Here is a tiny trained network, its code and every weight. The questions are about switching its units off for an input and a target symbol, where a switched-off unit gives its printed mean instead of its output.

import numpy as np


def w(rows, s, z=0):
    codes = np.array(rows[::2]) - 128.0
    scale = np.full(codes.shape[1], s)
    scale[-1] = z or s
    return codes * scale


def f(y):
    return y / 2 * (1 + np.tanh(0.7978845608 * (y + 0.044715 * y**3)))


def softmax(a):
    e = np.exp(a - a.max(-1, keepdims=True))
    return e / e.sum(-1, keepdims=True)


def log_softmax(a):
    a = a - a.max(-1, keepdims=True)
    return a - np.log(np.exp(a).sum(-1, keepdims=True))


def net(x, mask):
    ids = ['αβγδεζηλμξπστφψω'.index(c) for c in x.split()]
    T = len(ids)
    res = E[ids] + P[:T]
    u = 0
    for l in range(3):
        q, k, v = (res @ M[l].T for M in (Q, K, V))
        z = softmax(np.where(np.tri(T) > 0, q @ k.T / 3**0.5, -1e9)) @ v
        res = res + np.where(mask[u], z, O[l][:, -1]) @ O[l][:, :-1]
        u += 1
        y = f(res @ A[l][:, :-1].T + A[l][:, -1])
        res = res + np.where(mask[u : u + 4], y, B[l][:, -1]) @ B[l][:, :-1]
        u += 4
    return log_softmax(res[-1] @ U[:, :-1].T + U[:, -1])


Q, K, V, O, A, B = {}, {}, {}, {}, {}, {}
E = w([
[115,158,31,120,154,105,119,134,175,109,126],'α',
[169,152,73,99,123,151,94,157,120,174,73],'β',
[120,114,131,33,80,152,75,135,163,55,103],'γ',
[114,126,125,225,140,116,194,135,214,99,172],'δ',
[88,163,90,103,13,97,133,139,164,149,109],'ε',
[133,86,162,128,170,169,90,98,118,142,197],'ζ',
[97,84,121,93,86,39,148,102,122,78,74],'η',
[138,143,155,122,141,162,85,135,148,81,175],'λ',
[112,92,127,137,121,125,117,104,159,61,99],'μ',
[123,108,112,197,166,77,139,117,128,33,107],'ξ',
[95,137,167,150,48,116,145,134,166,47,201],'π',
[124,146,66,158,105,176,149,170,85,181,135],'σ',
[117,159,58,249,97,101,177,150,66,180,134],'τ',
[82,138,131,57,71,131,90,102,170,168,183],'φ',
[61,72,152,46,85,124,124,90,92,153,148],'ψ',
[148,182,142,187,75,95,75,141,94,109,120],'ω',
],0.016)
P = w([
[194,79,57,202,99,169,131,82,172,103,201],'0',
[28,108,91,173,99,113,39,180,130,255,91],'1',
[179,136,82,166,129,144,100,70,144,129,184],'2',
[39,108,113,138,164,128,21,204,137,156,122],'3',
[173,145,101,135,135,149,100,70,100,115,133],'4',
[81,50,141,164,154,160,45,220,155,116,128],'5',
[180,139,146,147,81,200,107,33,145,112,61],'6',
[97,56,78,211,127,142,51,193,135,166,79],'7',
],0.0098)
Q[0] = w([
[25,65,57,171,112,106,63,131,175,148,142],'0.h1',
[73,148,45,65,126,46,43,151,159,146,182],'0.h1',
[169,252,253,94,168,186,224,94,52,202,108],'0.h1',
],0.0038)
K[0] = w([
[148,176,92,115,152,172,169,60,114,110,119],'0.h1',
[136,148,117,137,108,151,128,95,172,134,194],'0.h1',
[2,132,97,140,160,82,70,230,146,131,194],'0.h1',
],0.0064)
V[0] = w([
[2,196,195,124,220,133,189,194,164,202,137],'0.h1',
[103,105,136,84,180,76,153,119,81,89,55],'0.h1',
[132,73,61,184,56,111,119,29,200,105,240],'0.h1',
],0.0049)
O[0] = w([
[150,176,219,67,157,54,138,71,149,131,74,29],'0.h1',
[130,178,120,86,141,115,177,132,106,53,206,52],'0.h1',
[218,62,69,239,90,137,159,143,254,139,82,254],'0.h1',
],0.0063,0.0088)
A[0] = w([
[73,3,147,104,81,89,177,18,84,109,133,254],'0.n1',
[114,175,168,72,135,75,128,178,125,136,144,123],'0.n2',
[81,46,153,172,75,115,34,243,228,147,120,168],'0.n3',
[164,118,154,153,100,160,219,79,164,107,174,144],'0.n4',
],0.0057,0.0018)
B[0] = w([
[157,107,75,116,100,140,183,159,152,70,183,130],'0.n1',
[114,95,135,120,206,2,172,53,151,84,132,121],'0.n2',
[141,131,158,125,189,139,126,248,23,153,127,252],'0.n3',
[61,59,186,146,107,139,127,108,136,67,122,139],'0.n4',
],0.0087,0.019)
Q[1] = w([
[184,179,84,127,168,179,128,80,196,154,132],'1.h1',
[182,87,131,131,112,191,147,254,52,138,112],'1.h1',
[196,126,134,124,174,121,195,46,172,136,155],'1.h1',
],0.0064)
K[1] = w([
[101,35,128,160,122,143,187,250,30,135,185],'1.h1',
[67,153,211,131,104,130,184,50,144,149,21],'1.h1',
[174,93,131,186,253,92,159,205,24,175,169],'1.h1',
],0.0041)
V[1] = w([
[182,165,25,162,127,77,127,155,173,34,62],'1.h1',
[59,142,149,255,177,84,81,131,72,143,156],'1.h1',
[154,201,211,149,178,86,168,77,32,94,66],'1.h1',
],0.0054)
O[1] = w([
[105,97,88,161,12,142,70,185,156,116,153,189],'1.h1',
[111,76,112,173,185,122,87,96,124,176,114,212],'1.h1',
[24,99,203,144,145,89,120,113,134,139,108,2],'1.h1',
],0.011,0.0097)
A[1] = w([
[91,116,165,172,83,177,77,181,128,112,185,237],'1.n1',
[153,155,128,162,79,116,157,158,48,235,68,248],'1.n2',
[110,135,97,143,102,185,185,57,165,166,253,226],'1.n3',
[134,180,142,89,242,125,187,231,47,98,150,157],'1.n4',
],0.0049,0.0014)
B[1] = w([
[114,175,34,77,87,129,98,167,100,77,145,235],'1.n1',
[46,171,61,143,108,151,219,141,146,142,68,247],'1.n2',
[94,41,61,213,230,142,178,31,138,177,195,135],'1.n3',
[125,142,126,2,55,118,197,92,11,254,85,184],'1.n4',
],0.0077,0.015)
Q[2] = w([
[166,168,125,160,90,115,110,67,154,111,71],'2.h1',
[107,87,162,121,101,130,80,163,66,113,144],'2.h1',
[128,156,186,123,136,88,107,87,255,113,182],'2.h1',
],0.0052)
K[2] = w([
[176,246,141,168,149,103,59,173,79,82,155],'2.h1',
[168,208,223,111,142,19,191,90,177,112,87],'2.h1',
[235,57,69,149,147,30,126,252,49,229,206],'2.h1',
],0.0032)
V[2] = w([
[186,143,163,120,174,159,3,140,138,96,155],'2.h1',
[116,34,126,187,166,130,184,15,101,85,175],'2.h1',
[166,168,77,123,153,172,103,121,141,245,82],'2.h1',
],0.0069)
O[2] = w([
[116,53,192,158,64,216,164,50,151,168,188,120],'2.h1',
[171,118,125,124,138,188,64,129,169,170,1,65],'2.h1',
[131,132,95,156,79,179,133,91,83,14,114,252],'2.h1',
],0.01,0.016)
A[2] = w([
[141,157,79,47,183,97,160,142,99,172,99,71],'2.n1',
[145,91,117,121,44,146,59,121,117,89,66,250],'2.n2',
[134,83,155,138,215,135,46,162,134,222,2,49],'2.n3',
[156,170,135,32,105,153,189,171,138,99,93,81],'2.n4',
],0.0055,0.0023)
B[2] = w([
[196,136,191,211,118,98,57,168,49,104,50,170],'2.n1',
[78,195,107,176,188,196,132,92,171,158,169,249],'2.n2',
[93,173,154,187,175,30,181,100,158,149,255,169],'2.n3',
[151,211,103,179,112,101,153,90,143,135,138,182],'2.n4',
],0.0082,0.016)
U = w([
[172,101,61,151,109,159,128,83,182,74,126,206],'α',
[83,175,113,144,83,119,110,21,131,81,130,196],'β',
[157,93,115,102,66,84,158,82,84,178,157,21],'γ',
[123,150,125,136,185,95,152,137,155,156,173,135],'δ',
[196,98,114,119,125,51,104,147,70,88,106,55],'ε',
[130,157,135,127,177,153,192,72,115,157,125,51],'ζ',
[177,139,95,82,109,121,64,158,167,141,105,162],'η',
[119,72,134,97,116,198,160,96,106,171,68,183],'λ',
[150,98,87,96,113,148,97,123,134,169,97,99],'μ',
[65,133,77,80,166,133,96,137,190,163,150,6],'ξ',
[192,72,123,147,130,76,111,138,97,180,136,120],'π',
[142,130,120,104,155,155,96,111,98,93,45,131],'σ',
[106,154,105,119,200,92,74,138,133,97,104,104],'τ',
[233,98,153,141,95,166,168,114,100,102,49,14],'φ',
[226,158,129,138,125,110,127,115,149,130,113,132],'ψ',
[2,44,95,87,163,109,80,130,58,124,91,195],'ω',
],0.0059,0.0022)

Each question gives the input, a string of symbols that net reads in full, and the target symbol t.
The units are the heads (3 rows each of Q, K, V and O) and the neurons (one row each of A and B). Each row of codes is followed by its name. A weight is (code - 128) times the scale printed after its matrix; where a second scale follows, it is the last column's (O, A, B and U).
mask holds one flag per unit, layer by layer, with each layer's heads first. A switched-off unit (its flag False) gives its mean, the last column of its rows in O or B, instead of its output. The means were averaged over made-up inputs and are rounded, as every weight is.
A unit's drop is (log p(t) with every unit on - log p(t) with that unit switched off) / (log p(t) with every unit on - log p(t) with every unit switched off).
The circuit of an input: a set's keep is (log p(t) with only the set's units on - log p(t) with every unit switched off) / (log p(t) with every unit on - log p(t) with every unit switched off). Starting from the 12 units with the biggest drops (on a tie, the unit counted first), units are removed one at a time, each time the one whose removal leaves the highest keep (on an exact tie, the one counted first), for as long as the keep stays at least 0.8.
circuit, biggest first: the units of the circuit, biggest drop first
most important unit: the unit with the biggest drop
top k neurons: the k neurons with the biggest drops, biggest first
k most important neurons of layer l: the k neurons of layer l with the biggest drops, biggest first
input ε λ σ λ, target σ: most important unit => 0.n3
input ε λ ω λ, target ω: circuit, biggest first => 0.n3, 0.h1, 1.h1, 2.n4
input σ ε ω ω λ ω ε ε, target ε: circuit, biggest first => 2.h1, 1.h1, 2.n2
input ω γ δ ξ ψ, target α: circuit, biggest first => 0.n3, 0.n1, 1.n4
input ε ω η ζ ε τ, target ε: circuit, biggest first => 2.h1, 2.n2
input π ζ ω φ λ β, target λ: circuit, biggest first => 2.h1, 0.n3, 1.n2, 1.n4
input ε η ξ ω, target ξ: top 2 neurons => 0.n3, 1.n2
input λ β δ η, target δ: top 3 neurons => 2.n3, 0.n3, 0.n4
input ε ω γ ω ξ φ ζ ω, target ζ: top 3 neurons => 0.n3, 2.n3, 1.n2
input ζ ω ψ λ λ δ ξ λ, target ξ: 3 most important neurons of layer 1 => 1.n2, 1.n1, 1.n4
input ε φ ω δ λ μ γ η, target γ: top 2 neurons => 1.n2, 1.n4
input λ ε γ μ, target γ: top 2 neurons => 0.n3, 1.n4
input σ γ ω ω ε ω ξ α, target ξ: top 2 neurons => 0.n3, 1.n2
input ω ε ε σ ζ ω ε τ, target ε: most important unit => 2.h1
input η γ α ε ω ε, target ω: circuit, biggest first => 0.n3, 1.h1, 0.h1
input ω γ ξ λ τ ξ η, target α: 2 most important neurons of layer 1 => 1.n4, 1.n2
input μ τ τ ω, target τ: top 2 neurons => 0.n3, 2.n3
input δ ε ε ζ, target ε: 2 most important neurons of layer 2 => 2.n2, 2.n1
input δ π ε ε ζ δ, target ζ: top 2 neurons => 0.n3, 2.n3
input γ ω γ λ, target γ: top 2 neurons => 1.n4, 1.n2
input α ε ω τ η ε, target η: most important neuron of layer 0 => 0.n3
input ω ξ ω σ η ω, target η: top 4 neurons => 0.n3, 0.n1, 1.n1, 1.n2
input γ μ ω ω τ ω τ φ, target τ: top 2 neurons => 0.n3, 2.n3
input ω ζ α ζ ε τ δ α, target δ: 2 most important neurons of layer 0 => 0.n4, 0.n3
input ε γ φ γ, target φ: top 3 neurons => 0.n3, 1.n4, 2.n1
